Here is a tiny trained network, its code and every weight. The questions are about switching its units off for an input and a class, where a switched-off unit gives its printed mean instead of its output.

import numpy as np


def w(rows, s, z=0):
    codes = np.array(rows[::2]) - 128.0
    scale = np.full(codes.shape[1], s)
    scale[-1] = z or s
    return codes * scale


def norm(h):
    return h / np.sqrt((h * h).mean(-1, keepdims=True) + 1e-5)


def f(y):
    return np.maximum(y, 0)


def log_softmax(a):
    a = a - a.max(-1, keepdims=True)
    return a - np.log(np.exp(a).sum(-1, keepdims=True))


def net(x, mask):
    res = np.array(x, float).reshape(1, 3) / 4 @ E
    u = 0
    for l in range(2):
        y = f(norm(res) @ A[l][:, :-1].T + A[l][:, -1])
        res = res + np.where(mask[u : u + 4], y, B[l][:, -1]) @ B[l][:, :-1]
        u += 4
    return log_softmax(norm(res)[-1] @ U[:, :-1].T + U[:, -1])


A, B = {}, {}
E = w([
[140,85,134,133,188,243,83,166,113],'x0',
[245,153,81,130,110,106,152,125,165],'x1',
[176,81,172,176,136,129,63,75,111],'x2',
],0.011)
A[0] = w([
[96,155,43,108,46,125,189,109,111,86],'0.n1',
[153,55,107,126,96,52,156,109,87,57],'0.n2',
[126,107,142,74,245,118,178,43,173,104],'0.n3',
[181,120,202,152,254,225,80,133,55,254],'0.n4',
],0.0055,0.0028)
B[0] = w([
[100,142,126,148,133,173,98,124,130,173],'0.n1',
[145,75,178,152,69,201,57,80,139,157],'0.n2',
[136,99,142,137,96,149,154,111,147,128],'0.n3',
[96,127,38,35,203,130,139,202,2,255],'0.n4',
],0.0087,0.0078)
A[1] = w([
[55,130,99,107,229,130,145,215,71,253],'1.n1',
[133,132,224,82,60,42,117,60,131,58],'1.n2',
[168,176,188,161,64,56,254,154,180,116],'1.n3',
[59,60,194,72,165,69,138,57,3,173],'1.n4',
],0.0059,0.0035)
B[1] = w([
[147,211,67,60,234,210,229,215,63,252],'1.n1',
[66,66,169,149,129,77,133,159,153,166],'1.n2',
[137,102,167,115,149,151,141,172,100,167],'1.n3',
[191,174,93,4,85,211,116,97,108,207],'1.n4',
],0.012,0.011)
U = w([
[149,223,67,2,228,199,173,221,51,205],'0',
[154,112,76,174,108,152,36,68,113,91],'1',
[77,162,76,208,149,183,67,66,187,2],'2',
[92,112,177,10,15,118,43,58,103,92],'3',
[120,57,237,215,76,29,131,132,180,84],'4',
],0.0085,0.0044)

Each question gives the input, the list of numbers given to net, and the class t.
The units are the neurons (one row each of A and B). Each row of codes is followed by its name. A weight is (code - 128) times the scale printed after its matrix; where a second scale follows, it is the last column's (A, B and U).
mask holds one flag per neuron, layer by layer. A switched-off neuron (its flag False) gives its mean, the last column of its row in B, instead of its output. The means were averaged over made-up inputs and are rounded, as every weight is.
A unit's drop is (log p(t) with every unit on - log p(t) with that unit switched off) / (log p(t) with every unit on - log p(t) with every unit switched off).
The circuit of an input: a set's keep is (log p(t) with only the set's units on - log p(t) with every unit switched off) / (log p(t) with every unit on - log p(t) with every unit switched off). Starting from all 8 units, units are removed one at a time, each time the one whose removal leaves the highest keep (on an exact tie, the one counted first), for as long as the keep stays at least 0.8.
units of the circuit, in order: the units of the circuit, biggest drop first
most important unit: the unit with the biggest drop
top k neurons: the k neurons with the biggest drops, biggest first
drop of u: that unit's drop, to one decimal
input [-8,-7,8], class 3: most important unit : 1.n4
input [-8,7,3], class 4: units of the circuit, in order : [1.n1; 1.n4]
input [-8,7,-4], class 4: top 2 neurons : [1.n1; 0.n4]
input [-3,8,0], class 4: units of the circuit, in order : [1.n1; 0.n4; 1.n4]
input [-4,-2,0], class 3: units of the circuit, in order : [0.n4; 1.n1]
input [0,4,3], class 1: units of the circuit, in order : [1.n1; 0.n4; 1.n4]
input [-5,8,5], class 4: units of the circuit, in order : [1.n1; 1.n4]
input [-4,-1,2], class 3: top 2 neurons : [1.n1; 0.n4]
input [-6,-2,8], class 3: top 2 neurons : [1.n4; 1.n1]
input [-3,7,1], class 4: units of the circuit, in order : [1.n1; 0.n4; 1.n4]
input [-7,-1,4], class 4: top 3 neurons : [0.n4; 1.n1; 1.n2]
input [-4,1,-3], class 4: top 2 neurons : [0.n4; 1.n1]
input [-6,-3,2], class 3: units of the circuit, in order : [1.n1; 0.n4]
input [-1,7,7], class 1: units of the circuit, in order : [1.n1]
input [-8,0,-6], class 3: top 3 neurons : [0.n4; 1.n1; 0.n2]
input [-1,3,4], class 1: top 2 neurons : [1.n1; 0.n4]
input [-6,3,5], class 4: top 2 neurons : [0.n4; 1.n1]
input [-8,-5,0], class 3: top 3 neurons : [0.n4; 1.n1; 1.n4]
input [-2,0,7], class 3: top 2 neurons : [1.n1; 0.n2]
input [-6,3,4], class 4: most important unit : 0.n4
input [-1,5,7], class 1: top 2 neurons : [1.n1; 1.n4]
input [-4,-4,1], class 3: drop of 1.n1 : 0.6
input [-2,1,7], class 3: drop of 1.n1 : 0.7
input [-1,8,7], class 1: drop of 1.n3 : 0.0
